Below is a small trained network, with its code and all its weights. Each question gives an input and a class and asks what happens when units are switched off, that is, made to give their printed mean instead of their output.

import numpy as np


def w(rows, s, z=0):
    codes = np.array(rows[::2]) - 128.0
    scale = np.full(codes.shape[1], s)
    scale[-1] = z or s
    return codes * scale


def f(y):
    return y / 2 * (1 + np.tanh(0.7978845608 * (y + 0.044715 * y**3)))


def log_softmax(a):
    a = a - a.max(-1, keepdims=True)
    return a - np.log(np.exp(a).sum(-1, keepdims=True))


def net(x, mask):
    res = np.array(x, float).reshape(1, 4) / 4 @ E
    y = f(res @ A[0][:, :-1].T + A[0][:, -1])
    res = res + np.where(mask, y, B[0][:, -1]) @ B[0][:, :-1]
    return log_softmax(res[-1] @ U[:, :-1].T + U[:, -1])


A, B = {}, {}
E = w([
[74,232,31,45,137,117,149],'x0',
[195,54,51,73,30,192,70],'x1',
[106,78,82,169,63,50,244],'x2',
[1,43,136,118,156,217,163],'x3',
],0.0072)
A[0] = w([
[55,238,33,42,135,135,136,58],'N1',
[158,22,58,131,75,176,52,19],'N2',
[123,127,92,202,74,75,242,76],'N3',
[63,139,244,191,254,68,176,81],'N4',
[226,206,104,143,73,56,76,79],'N5',
[146,226,153,187,228,79,184,65],'N6',
[130,37,228,234,181,105,98,87],'N7',
[106,176,173,108,226,194,24,99],'N8',
[166,71,77,28,56,210,117,81],'N9',
[173,192,182,42,205,246,17,50],'N10',
[112,64,43,81,68,177,74,4],'N11',
[173,60,61,50,29,180,63,89],'N12',
[28,73,120,109,158,199,150,47],'N13',
[23,59,118,93,187,187,160,72],'N14',
[89,73,92,96,42,52,201,82],'N15',
[36,34,96,107,152,200,145,62],'N16',
[132,82,99,138,83,81,229,88],'N17',
[72,202,15,44,103,140,147,37],'N18',
[79,204,60,38,208,107,163,86],'N19',
[32,190,192,152,255,106,190,24],'N20',
[180,53,183,186,113,140,99,86],'N21',
[40,85,141,113,136,184,143,46],'N22',
],0.0067,0.0027)
B[0] = w([
[133,67,218,224,10,184,119,227],'N1',
[85,217,80,250,128,150,200,192],'N2',
[55,146,227,108,184,31,163,205],'N3',
[141,224,14,188,116,175,210,248],'N4',
[234,146,106,72,98,30,58,220],'N5',
[201,195,25,140,133,115,141,203],'N6',
[132,84,165,237,15,196,128,217],'N7',
[36,129,196,102,174,32,195,227],'N8',
[96,214,39,169,134,170,216,209],'N9',
[23,93,254,121,194,24,207,254],'N10',
[146,226,51,210,132,143,162,181],'N11',
[74,226,45,144,192,111,227,230],'N12',
[210,179,118,75,89,32,25,191],'N13',
[217,136,107,57,110,22,37,205],'N14',
[48,155,212,109,183,61,191,199],'N15',
[203,148,116,74,67,23,34,198],'N16',
[54,136,245,106,187,69,179,190],'N17',
[151,90,212,240,28,189,99,213],'N18',
[120,43,174,231,29,204,111,211],'N19',
[149,229,5,181,160,192,198,231],'N20',
[148,64,142,221,23,163,96,183],'N21',
[163,209,149,90,120,43,69,172],'N22',
],0.0069,0.0071)
U = w([
[109,219,34,156,177,178,192,100],'0',
[13,140,255,115,212,43,188,97],'1',
[134,86,195,230,27,195,102,101],'2',
[243,191,111,69,115,9,36,127],'3',
[108,106,109,110,136,141,177,208],'4',
[88,26,65,30,233,238,49,3],'5',
[97,54,92,23,231,234,111,3],'6',
[86,38,95,14,225,228,37,3],'7',
],0.0081,0.0065)

Each question gives the input, the list of numbers given to net, and the class t.
The units are the neurons (one row each of A and B). Each row of codes is followed by its name. A weight is (code - 128) times the scale printed after its matrix; where a second scale follows, it is the last column's (A, B and U).
mask holds one flag per neuron, in row order. A switched-off neuron (its flag False) gives its mean, the last column of its row in B, instead of its output. The means were averaged over made-up inputs and are rounded, as every weight is.
A unit's drop is (log p(t) with every unit on - log p(t) with that unit switched off) / (log p(t) with every unit on - log p(t) with every unit switched off).
The circuit of an input: a set's keep is (log p(t) with only the set's units on - log p(t) with every unit switched off) / (log p(t) with every unit on - log p(t) with every unit switched off). Starting from the 12 units with the biggest drops (on a tie, the unit counted first), units are removed one at a time, each time the one whose removal leaves the highest keep (on an exact tie, the one counted first), for as long as the keep stays at least 0.8.
units of the circuit, in order: the units of the circuit, biggest drop first
most important unit: the unit with the biggest drop
k most important neurons: the k neurons with the biggest drops, biggest first
drop of u: that unit's drop, to one decimal
input [-4,-5,-5,4], class 0: most important unit	N4
input [7,4,5,-2], class 2: 2 most important neurons	N18, N1
input [-8,-7,2,5], class 2: 3 most important neurons	N7, N21, N12
input [3,-7,1,8], class 3: 3 most important neurons	N14, N13, N16
input [2,-3,-3,2], class 4: 2 most important neurons	N12, N3
input [-4,-2,-3,-1], class 2: 3 most important neurons	N7, N12, N3
input [-3,-5,-4,5], class 0: 3 most important neurons	N4, N20, N5
input [-5,7,8,3], class 1: 2 most important neurons	N17, N15
input [1,1,-8,-7], class 1: 2 most important neurons	N10, N8
input [-8,-7,6,-8], class 2: 2 most important neurons	N7, N21
input [-1,-7,-7,8], class 3: 2 most important neurons	N14, N13
input [6,5,-6,-6], class 1: 2 most important neurons	N10, N12
input [-4,-4,-1,4], class 0: drop of N4	0.6
input [8,2,2,6], class 2: units of the circuit, in order	N18
input [3,3,-8,5], class 1: drop of N12	0.0
input [3,4,-1,-4], class 0: drop of N9	0.4
